Here is a tiny trained network, its code and every weight. The questions are about switching its units off for an input and a class, where a switched-off unit gives its printed mean instead of its output.

import numpy as np


def w(rows, s, z=0):
    codes = np.array(rows[::2]) - 128.0
    scale = np.full(codes.shape[1], s)
    scale[-1] = z or s
    return codes * scale


def norm(h):
    return h / np.sqrt((h * h).mean(-1, keepdims=True) + 1e-5)


def f(y):
    return y / 2 * (1 + np.tanh(0.7978845608 * (y + 0.044715 * y**3)))


def log_softmax(a):
    a = a - a.max(-1, keepdims=True)
    return a - np.log(np.exp(a).sum(-1, keepdims=True))


def net(x, mask):
    res = np.array(x, float).reshape(1, 3) / 4 @ E
    u = 0
    for l in range(4):
        y = f(norm(res) @ A[l][:, :-1].T + A[l][:, -1])
        res = res + np.where(mask[u : u + 6], y, B[l][:, -1]) @ B[l][:, :-1]
        u += 6
    return log_softmax(norm(res)[-1] @ U[:, :-1].T + U[:, -1])


A, B = {}, {}
E = w([
[178,46,88,189,17],'x0',
[133,229,71,176,179],'x1',
[106,167,68,1,92],'x2',
],0.0081)
A[0] = w([
[118,101,255,188,201,132],'0.n1',
[186,123,29,137,128,73],'0.n2',
[86,195,141,188,176,170],'0.n3',
[69,176,95,126,112,243],'0.n4',
[141,238,55,140,176,46],'0.n5',
[100,236,99,197,131,250],'0.n6',
],0.0082,0.0019)
B[0] = w([
[36,170,116,113,152,254],'0.n1',
[165,147,107,103,158,162],'0.n2',
[8,87,119,158,116,217],'0.n3',
[141,80,132,89,200,182],'0.n4',
[178,49,138,153,170,234],'0.n5',
[109,137,107,194,165,244],'0.n6',
],0.011,0.0049)
A[1] = w([
[96,114,131,133,101,114],'1.n1',
[148,161,78,255,153,4],'1.n2',
[185,244,140,157,136,192],'1.n3',
[83,92,109,249,128,104],'1.n4',
[69,179,98,110,200,167],'1.n5',
[155,113,122,192,98,243],'1.n6',
],0.0098,0.0017)
B[1] = w([
[141,66,170,143,66,142],'1.n1',
[68,237,149,107,88,212],'1.n2',
[37,157,126,184,158,122],'1.n3',
[190,214,231,77,43,254],'1.n4',
[135,2,104,140,110,243],'1.n5',
[153,228,162,100,78,170],'1.n6',
],0.0083,0.0063)
A[2] = w([
[177,183,208,129,76,4],'2.n1',
[100,82,139,175,209,10],'2.n2',
[181,172,132,175,160,158],'2.n3',
[142,152,37,110,124,219],'2.n4',
[160,141,162,162,83,100],'2.n5',
[54,174,39,180,3,13],'2.n6',
],0.0074,0.0027)
B[2] = w([
[157,145,119,155,74,237],'2.n1',
[92,144,2,137,22,252],'2.n2',
[174,183,97,128,159,179],'2.n3',
[217,131,127,135,157,245],'2.n4',
[177,112,90,89,108,188],'2.n5',
[152,148,96,96,147,206],'2.n6',
],0.0088,0.0015)
A[3] = w([
[131,127,90,187,77,3],'3.n1',
[142,51,136,101,107,45],'3.n2',
[74,90,220,139,149,84],'3.n3',
[114,121,175,170,149,121],'3.n4',
[107,119,131,127,130,82],'3.n5',
[107,188,2,108,155,205],'3.n6',
],0.0073,0.0029)
B[3] = w([
[139,178,154,96,144,97],'3.n1',
[106,120,166,31,77,160],'3.n2',
[59,221,44,124,168,223],'3.n3',
[52,203,2,85,47,153],'3.n4',
[96,190,138,168,117,119],'3.n5',
[250,89,108,237,171,255],'3.n6',
],0.0068,0.0027)
U = w([
[39,120,133,149,106,167],'0',
[120,67,239,9,204,1],'1',
[49,166,157,194,160,137],'2',
[146,56,94,210,140,221],'3',
[197,137,209,161,18,167],'4',
[190,90,123,96,33,135],'5',
[157,225,153,174,22,58],'6',
[255,149,110,146,165,66],'7',
],0.0094,0.0029)

Each question gives the input, the list of numbers given to net, and the class t.
The units are the neurons (one row each of A and B). Each row of codes is followed by its name. A weight is (code - 128) times the scale printed after its matrix; where a second scale follows, it is the last column's (A, B and U).
mask holds one flag per neuron, layer by layer. A switched-off neuron (its flag False) gives its mean, the last column of its row in B, instead of its output. The means were averaged over made-up inputs and are rounded, as every weight is.
A unit's drop is (log p(t) with every unit on - log p(t) with that unit switched off) / (log p(t) with every unit on - log p(t) with every unit switched off).
The circuit of an input: a set's keep is (log p(t) with only the set's units on - log p(t) with every unit switched off) / (log p(t) with every unit on - log p(t) with every unit switched off). Starting from the 12 units with the biggest drops (on a tie, the unit counted first), units are removed one at a time, each time the one whose removal leaves the highest keep (on an exact tie, the one counted first), for as long as the keep stays at least 0.8.
units of the circuit, in order: the units of the circuit, biggest drop first
unit that matters most: the unit with the biggest drop
k most important neurons of layer l: the k neurons of layer l with the biggest drops, biggest first
drop of u: that unit's drop, to one decimal
input [-1,4,4], class 3: unit that matters most	0.n4
input [-2,-8,-7], class 0: units of the circuit, in order	(0.n1 3.n4)
input [2,6,2], class 7: units of the circuit, in order	(0.n2 0.n5)
input [-7,6,7], class 3: 2 most important neurons of layer 1	(1.n5 1.n4)
input [-3,2,8], class 3: units of the circuit, in order	(1.n4 3.n6)
input [0,0,-2], class 0: units of the circuit, in order	(0.n1 1.n5)
input [2,3,-3], class 6: 2 most important neurons of layer 1	(1.n4 1.n2)
input [-1,-2,8], class 1: 2 most important neurons of layer 0	(0.n4 0.n6)
input [7,3,1], class 7: 3 most important neurons of layer 0	(0.n3 0.n2 0.n6)
input [-4,0,-3], class 0: drop of 1.n5	0.1
input [-6,-6,-7], class 0: drop of 0.n6	0.0
input [1,5,6], class 7: drop of 0.n5	0.2
input [-3,-5,-8], class 0: drop of 0.n1	1.4
input [7,6,-3], class 6: units of the circuit, in order	(1.n2)
input [4,3,6], class 7: 2 most important neurons of layer 0	(0.n3 0.n1)
